Table B holds the same points as the rows below and some others, measured another way and shuffled. Each row below is followed by which row of B it is.
B:
1: [ 332 -405  192  -48  286 -187  553  210 -510 -181  186 -320  271 -493
 -320 -172  224 -226  200  382 -294  161  -63   28  298   84  -35  139
 -155 -580 -333]
2: [ 106  -33  -46  193  -84 -322   48    1   82  -60  -29 -264  -64 -327
  -51 -105 -147 -182   78  208  -79 -313   51  -58  120  -73 -262  -19
   84 -122  -85]
3: [-160  246 -470  234 -100  -49 -420    7  662   10  -41  291 -128   84
  354  504  -52  193 -237 -222  -68 -224  -37 -186 -145 -258  -46 -162
  -24  419  186]
4: [  89 -384  402  136  501  -72   50 -200 -104 -496  160 -112   13 -221
 -213  -91  181  158   47  -32 -156  369  -24  125 -429  125   14   94
  -56  242  -25]
5: [ 159 -396  412  150  408 -126  243 -181 -289 -377  219 -247   76 -299
 -263 -298  129    6  162  143 -222   90   -6   80 -214  251 -189  132
  132   -2  -94]
6: [ -72   95   56  -10 -251 -126 -111 -111  281   29 -108   -3 -260  -69
 -120  304 -123  -98 -114   -4  285 -344   99   38  119 -205  -31 -243
   81  -36   33]
7: [ -41 -333  465   55  171   65   84  -89 -168 -385   81  -72   83  -54
 -328 -145  134    5  -23    0  -51  310    4   80 -235  102   85   17
  273  235  -94]
8: [-145  140  154  -52 -486  -68   24  -22   95  170 -201   29 -136   73
 -162  113 -135 -309  -82  147  288 -630  155  -38  332  -73 -173 -222
  633  -44  -28]
9: [ -65  135 -112  307 -211 -321 -221  -47  337  -53 -212 -113 -132 -132
  135  -82 -230 -131  -12   97  -36 -449   98 -140  -65 -110 -337  -29
  397  317   46]
10: [ -80  160 -147  219  -57 -317 -375  -59  522 -130 -280   34 -238 -112
  192  261 -144   20 -117  -60   66 -181   85  -50 -218 -283  -96  -84
   35  421  112]
11: [ -34 -291  586 -247 -314  250  347 -191 -295  -43  317 -212 -114  -51
 -750    5  -42 -199  -65   41  396  -93   54  206  363   67  149 -333
  160 -550 -164]
12: [-177  -40  -24  -13 -264  298  -30   40  160   -6  203  182   58  175
 -177  273   41   34 -231 -153   43    7  -65  -73  133  -82  168 -249
  177   35  -20]
13: [ 136  -82   62  165   67 -410  -40  -61  141 -203 -125 -296 -168 -409
  -85  -12 -128 -117   57  146   11  -87   73   46  -58 -172 -132  -14
 -155  -31  -60]
14: [-119   28 -139  159  -16   -7 -299  -46  440 -168    9  131 -116    7
   69  337  -19  162 -200 -201    5   87  -26  -45 -211 -216   99 -151
  -92  344   91]
15: [  -7   98 -321  211   48 -164 -159   64  337  -33  -35  121   -4  -90
  258  259   23   58  -72   -8 -188 -217  -33 -163  -48 -128 -150  -22
   39  204   58]
16: [  19 -354  628   96  115  -89  217 -158 -343 -360   19 -261   63 -159
 -405 -448   37 -177  122  191  -39   20   85   91 -155  241 -164   88
  559  135 -137]
17: [ -55    1  183  -64 -318    6  103 -151   40  107   94  -57 -181  -35
 -278  144 -109 -169  -55   70  265 -505   87   40  300   -9 -127 -263
  273 -270  -13]
18: [   8 -342  599  -67 -114  115  361 -169 -395 -160  244 -245   27  -96
 -585 -291   12 -212   59  161  117 -126   52  120  174  235  -80 -111
  446 -277 -162]
19: [  18 -371  383 -163  274  325  324  -63 -319 -196  384  152  176   46
 -358  180  366  107  -58  -40  -69  211  -95   90   27  217  169  -71
  102 -170  -81]
20: [  50 -414  526  -95  182  185  308 -166 -325 -276  343 -111   54 -104
 -514  -48  180    9    5   17   31  200  -28  162   -8  187  102  -83
   76 -211 -121]
21: [  17  -31 -250  225  250 -114 -158   56  286 -190   43  128   61 -110
  224  240  122  170  -72  -67 -289   75  -84 -122 -216  -91  -44   46
  -89  304   43]
22: [ 126  -93 -360  152  153 -345   -7  706   44 -280 -445   -2  433 -325
  214   67  223 -190  -56  251 -497  666  -89 -221    3 -408  276  270
 -125  280 -328]
23: [  80 -138  381  217 -121 -470  166   35 -229 -204 -343 -428   35 -338
 -198 -586 -169 -451  213  445  -75 -316  180  -34   42   71 -393  162
  706  112 -203]
24: [-171  102  -93   92 -218    7 -215   24  336  -22 -108  174  -68  100
   51  277  -33   -3 -187  -86   64 -165   32  -98  -13 -165   15 -159
  271  299   48]
25: [-203  120 -195  190 -376   66 -245   13  396    5   17   84  -58  103
   20  156 -163   -8 -211 -123   24 -206   -3 -148   33 -164  -28 -210
  284  257   47]
26: [  14   52  -18  233 -206 -350   -8   31   96  -22 -203 -205  -34 -219
   29 -212 -182 -272   77  260  -80 -485  108 -133  111  -32 -373   23
  476   92  -69]
27: [ -79 -284  629 -167 -512  278  482 -120 -487   47  307 -265   56   31
 -756 -356  -93 -381   22  216  254 -383   71   79  510  268  -94 -246
  736 -517 -226]
28: [ -53 -168  343  132 -413  -27   77 -206  -28 -121  170 -409 -155 -168
 -498 -334 -316 -226    2   84  193 -236   85   59  137   24 -143 -218
  325 -169 -108]
29: [   0 -269  265  115  374   -7  -15  -72  -18 -393   59   57   81  -74
  -91   28  217  138  -30  -54 -176  319  -31   40 -366   68   56   79
  102  362   -8]
30: [ -47 -391  508  -74  -69  303  331  -68 -375 -212  344 -111  169    7
 -565 -202  118  -93  -31   45    5  164  -34   78  114  216  108 -109
  368 -184 -177]
31: [ -45    7 -284  180  253   13 -121  127  235 -112   42  338  176   58
  317  313  255  191 -106  -76 -355   -8 -103 -192 -177   -7  -57   65
  148  394   70]
32: [ -26   20 -190  159  174  -53 -141  -15  287  -97   53  206   -4  -22
  198  325  125  157  -95  -82 -168 -115  -43 -102 -147  -56  -85  -26
   27  255   93]
33: [ 246 -350  410  -39  214 -302  464  181 -518 -229 -110 -309  218 -416
 -315 -300  177 -343  212  449 -179   66   54   48  189   92 -106  191
  242 -293 -319]
34: [ 192 -248 -196  -21  362  -34  343  553 -294 -166   -3  143  536 -209
   77  148  474  -80   13  247 -555  445 -172 -176  175  -47  178  239
  -52 -104 -297]
35: [-163  165 -345  177  -30   24 -324   35  509  -24  -31  344  -37  142
  299  466   56  183 -224 -196 -107 -142  -50 -168 -144 -176   -5 -119
   99  440  150]
36: [ -96   80 -195   78 -310  115  -76 -101  317  124  266   53 -134   24
  -75  302 -132   39 -159 -117   93 -395  -28  -80  209  -89  -80 -300
   27 -156   70]
37: [ 240 -102 -482    1  248 -171  251  617  -85  -42  -49  106  440 -315
  204  322  362  -90  -10  254 -521  319 -170 -210  303 -235  168  169
 -335 -249 -281]
38: [ -21  -29 -203  146  341  -54 -141  150  218 -200  -70  318  160    8
  289  343  289  181 -107  -66 -323  158  -82 -141 -256  -81   37  100
   57  452   41]
39: [-189  112 -350  180  -91  149 -326   35  506  -44  102  315   -8  166
  200  443   33  224 -263 -259 -106   -9  -89 -166 -130 -183   85 -174
   17  381  126]
40: [ -45  121 -469  228  184 -120 -333  149  517 -125  -90  301   28  -29
  401  490  128  223 -184 -154 -262   93  -87 -181 -237 -260   52   -7
 -186  453   99]
41: [-110   11  324    1 -496  -92   97  -93  -31   71 -116 -188 -144  -30
 -337 -154 -227 -357  -14  195  285 -548  166    9  303   -4 -211 -201
  651 -114  -84]
42: [ -83   27 -467  321  229   89 -349  -49  551 -172  284  276   13   34
  331  422   88  418 -202 -320 -325  105 -165 -180 -347 -103    3  -74
 -258  438  189]
43: [ -44 -380  465 -121    1  409  442  -56 -464 -110  447   40  258  115
 -491 -128  249  -65  -15   57  -86    3  -71   26  204  346   24  -88
  508 -244 -154]
44: [ 123 -401  514   89  455 -110  192 -207 -263 -430  143 -174   37 -245
 -281 -200  179   39  123   95 -132  185   15  134 -300  216  -95  116
  135  109  -66]
45: [ -50  122 -249  319 -124 -240 -262  -55  426  -65  -68  -46 -132 -132
  184   70 -186    3  -58   -6  -97 -325   30 -142 -105 -139 -252  -71
  135  280   78]
46: [ -30 -373  699 -238 -199  286  477 -119 -518  -86  288 -152   74   11
 -725 -173   98 -246   11  149  222  -96   44  158  336  243   64 -188
  488 -439 -210]
47: [ -64  109 -246  215    4 -121 -281  -92  473  -76   14  110 -157  -60
  187  334  -56  142 -130 -130  -43 -196  -11  -90 -163 -166 -101 -123
  -60  270  133]
48: [   7 -120  418   94 -172 -145  255 -183 -254  -14   12 -220  -32 -108
 -270 -372  -96 -311  152  296   41 -653  133  -14  182  272 -458  -18
  793 -100  -73]
49: [  75 -302  141  106  498   72  205   22 -216 -280  236  151  285  -60
    9    5  381  140   50   46 -415  145 -111  -65 -194  264  -92  170
  222  172  -45]
50: [ 108 -278 -139  270  319  -70   99  267  -93 -343  122  -63  378 -228
   58 -168  208   48   30   98 -565  425 -150 -173 -164   28    5  216
   22  213 -169]
51: [-105  196 -506  277   -6  -53 -267  124  471   34  -13  308   73   73
  435  342   53  139 -147  -94 -302 -283  -74 -280  -83 -109 -177  -26
  187  412  122]
52: [ 136 -107   -9  276  -99 -399   42   53   43 -178  -81 -429  -18 -434
 -113 -316 -218 -236  111  251 -146 -131   51  -65   48 -107 -238   49
   66  -67 -157]
53: [ -87   64 -367  316  166 -111 -337  118  456 -211  -86  219   80   -7
  356  255   83  199 -141 -135 -325  121  -73 -202 -329 -171  -22   52
   32  592   85]
54: [-165  -45 -179  -60 -267  488   27   -8  187  111  512  261   56  229
 -181  453   82  170 -275 -256   16  -79 -158  -91  259  -20  188 -356
  -17 -205   30]
55: [  75   30 -404  131  231 -126 -168   63  408  -94  100  145  -50 -191
  232  535  116  221 -125 -122 -175   67 -101  -75  -88 -248   68  -77
 -505   48   63]
56: [ -67 -175  -42  119  248  210  -69  -21  143 -245  280  218  129   64
    7  256  224  268 -148 -201 -231  267 -127  -61 -238   29  124  -46
  -38  268   47]
57: [-295  173  -29   58 -699  119 -141  115  255  141 -155   87  -16  228
 -131   54 -206 -244 -226   -2  184 -369   76 -160  277 -163  -11 -268
  693  186  -48]
58: [-100  138 -109  187 -227 -163 -244 -114  412  -14  -78  -13 -222  -59
   51  176 -193  -27 -107  -42  111 -370   70  -60  -28 -170 -161 -175
  161  196   90]
59: [  75 -365  452  227  341 -170  123 -138 -234 -452   44 -228  108 -230
 -207 -427   90  -38  143  140 -245  152   27   34 -345  228 -199  186
  378  294  -89]
60: [-228  -14  -91  165 -246  195 -208  114  265 -142   31  157  116  174
  -31   99   -6   40 -231 -158 -100  152  -54 -153  -94 -120  137 -129
  338  416  -16]
61: [-118 -159 -102  118   55  417  102   10   -8  -43  504  270  274  207
  -26  129  228  199 -128 -152 -332  -50 -178 -180   20  238  -39  -80
  317   83   26]
62: [ -86  185 -241  344 -222 -402 -316  158  410 -101 -431  -56  -37 -136
  257  -61 -199 -179  -54  125 -130 -233   96 -206 -114 -260 -218   49
  390  514  -11]
63: [  40  191 -644   69 -175 -209   -2  650  217  144 -326  217  330 -125
  360  371  150 -210 -124  225 -359  -27  -81 -329  380 -377   80   61
   48   18 -192]
64: [ -45 -330  375 -127  179  243   81  -68  -73 -331  220   80   33    2
 -398  246  227  132 -159 -160   80  509  -61  152 -143  -37  378 -139
 -144   28  -75]
65: [ 151 -382  319  279  312 -151  153 -233 -166 -397  305 -362   19 -353
 -259 -395  -18   31  160  101 -238   62  -21   49 -254  225 -252   97
   56   12  -65]
66: [  62   22  -20  131    0 -281  -61 -122  219  -61  -37 -117 -200 -244
   -3  141 -105  -53   12   79   49 -351   66    0   14 -105 -210  -88
  -20  -39   32]
67: [ -15 -197  583  -17 -211 -113  205 -179 -230 -144  -40 -286 -109 -141
 -478 -293 -116 -302   67  211  231 -274  151  118  121  104 -160 -100
  529 -116 -131]
68: [-196   89  159 -129 -693  142   -1  -59  167  177   22  -46 -218   90
 -413  212 -244 -248 -207  -14  462 -409  103   36  435 -194   84 -426
  308 -269  -59]
69: [ -38  121 -251  270  -97 -229 -219   -4  386  -41  -87    0  -88 -118
  191  124 -123   -4  -63   12 -108 -310   27 -146  -66 -144 -218  -55
  144  247   62]
70: [  85 -115  173  243  -18 -303   62 -173    7 -153   24 -321 -111 -304
 -134 -281 -169 -154  130  194  -56 -366   85  -12  -28   73 -365    7
  268  -18  -40]
71: [ -14 -203  580 -187 -275   13  271 -145 -245  -63   30 -219 -140 -112
 -598  -57  -65 -290   -8  158  372 -200  127  180  285   16   30 -220
  321 -352 -158]
72: [ 149 -277  -76   77  508  -83  110  271  -79 -349   43   93  309 -229
   63  180  380  112  -16   52 -437  557 -139  -62 -188  -70  191  185
 -247  143 -145]

[   0   58 -128 -126 -127  233 -135    6   23 -140  -44   93  -59 -296
   81 -259 -103   64 -224  121  -16  -54  216  -73 -265   63   75 -246]
50
[  19 -207  -86  -14  -19 -165  107   -2 -187  -90  -38   57  -11   54
   -4 -148   15 -113  -17  -55    7  162    1   49   23  -19   52   27]
32
[  44 -114  602   -5  105  -29  -85 -245  385   78  190  184  111  554
  138  186    1   -5  -92  465   24  255  -25  326 -398  -22   77 -247]
51
[  30  -39 -103 -174 -140  137  -55   27   50 -155   15   29 -122 -144
   -9 -320  -56  117 -154  -12  176   57  152  -16 -167  -45   61 -135]
56
[   8 -115  -17  -36    0  -74   46   39  -90  -43  -16  114   23   21
   52  -87  -59  -47 -111   19  -42  107   -6   81  -61  -80   88  -23]
49
[ 22 -88 138 -82  34 -60  -3 -11  30 -15  66  91  46 223   9 -27 -18  27
  44  43  32  70 -98  52 -59 -96  25 -22]
61
[  60 -164   73  -18  -23  -73   25  -76  -16  -49   16   94   30  153
   33  -59  -13  -49  -52  107   13  157   67  131 -160    2   87 -103]
15
[  40 -163  426  -37   99  -12   -9 -199  319   44  180  145   95  438
   87   80  -19    0  -70  347   64  199  -31  228 -310  -32   76 -172]
44
[ -42   82  -80  -95 -125  166 -174  -31  -35 -170  -80   79  -96 -271
  102 -258  -18  -12 -186  135  -64    4  194 -101 -219  136    3 -247]
33
[ -17   55    6 -232 -141  224 -169  -52  171 -196   58  -12 -171 -103
   -9 -365   22  150  -80   65  216   18  124 -134 -194   48  -55 -203]
64
[ -20 -345 -381  -43   37  -30  249  -78 -176 -174  -16  -18   -2 -186
  -62 -374   -3 -196    3  -72   36   29   43 -227   74  153   13   65]
9
[  44 -211 -411  -45  -41  -88  186  159 -343  -95  -99   58   39 -217
  -51 -230 -117  -64  -39 -242  -32  -19   21  -68  114  -95  130  118]
69
[  -6  -23  130 -159  -71  122 -101  -71  193 -119   77   51 -104   49
   38 -226    0   88 -127  143  158  116   82   22 -220   -8    6 -179]
39
[  55  115  194  -51 -219 -104 -227   82 -108  -81 -104  139 -132   74
  117  -29    8   79 -203   44    2  267  158  321 -216 -137  100 -206]
55
[  18  -37  168  -68  -63 -146  -84  -14  -73  -80   -4   58  -61  232
    8  -64   83    5   54   -3   53  185  -41   98  -32  -58  -24  -54]
36
[  48 -129  -36  -82  -88  -43   26   25  -52  -90   -6   71  -55   23
   10 -177  -38   20 -117  -16   97  157   82  116 -107  -82   98  -62]
47
[  24 -165 -213  -55   -5 -193  115  108 -326  -86  -60   28   23   29
  -82 -150    9  -63  157 -247  -11   21 -123  -90  207  -84    5  155]
17
[  64 -100  -10 -107 -150  -10  -25   17  -10 -120  -10   58 -115    2
   15 -217  -29   62 -174    0  159  208  161  163 -174  -81  108 -123]
42
[ 114  -49 -343   -7  -69   15   -3  112 -382  -38 -136  117  180 -203
  -17  -27 -143  -25  105 -121 -222 -228   87 -125  -35   21  134  -48]
34
[  56 -180 -261  -95  -81  -44  112  100 -186 -109  -40   39  -30 -120
  -49 -251  -82   10  -67 -164   86   57   61   -5   13 -102  111   39]
3
[  34  144  222  -36   81  265 -225  -75  175   86   54  245  264   43
  167  194 -185   63  -52  384 -290 -258   28  -33 -396   53   98 -311]
22
[  -6  239  100  -24  -34   49 -251  139 -158   33 -109  236  125  -78
  174  143 -131   42  -91  107 -335 -134  -22   42 -162  -90   78 -173]
63
[  78  255  480   56  -61  -66 -372   -4  -49  105  -72  284  159  307
  222  393  -39   43  -29  307 -329   45   30  314 -349  -65  100 -321]
37
[  -9  -98 -309 -121   50   -9  124  201 -230  -44  -26   69   84 -159
  -51 -180 -140   25   44 -237  -49 -164 -160 -191  177 -169   53  162]
25
[ -40 -171 -120  -83   38   -6  101  -14  -41 -102   23   51  -13  -64
    6 -240  -31  -70  -70    3   22   52  -32  -95   -2    5   14    9]
29
[  76  -23 -159   -5  -23  -79    5  182 -308   24 -104  172  154  -64
   38   57 -161    0  -10 -111 -206  -92  -26   53   -6 -159  163   11]
72
[  42 -344 -473 -127   55   79  260  -43 -141 -148   52  -65   85 -161
 -177 -378  -57  -65  198 -176  111 -188  -16 -385  118  115    5  112]
41
[  -1 -181 -239    0    1 -211  153  140 -360  -71 -105   86   25  -78
    0 -137  -46 -127  -33 -194  -98   88  -71    7  159 -109   78  137]
65
[  21   97  449 -153  -67  106 -244 -103  332  -42  132  110  -68  305
   87  -23   18  175  -99  273  145  161   37  181 -342  -74    6 -268]
19
[  17  -73  -41   27   56 -126   30   72 -242   19  -67  158  148   43
   64   63  -77  -97   19  -11 -224  -25  -93   17   16  -68   78   17]
52
[  16 -402 -456 -109   91  113  306  -97  -55 -148   80  -48   82 -190
 -140 -408  -74 -111   95  -79  113 -142   15 -364   54  153   27   84]
16
[ -36  -23  -92 -165  186  145   63  143   41   50  110  120  208  -19
  -17  -48 -200  106   98  -61  -86 -318 -291 -262   76 -188   24  115]
57
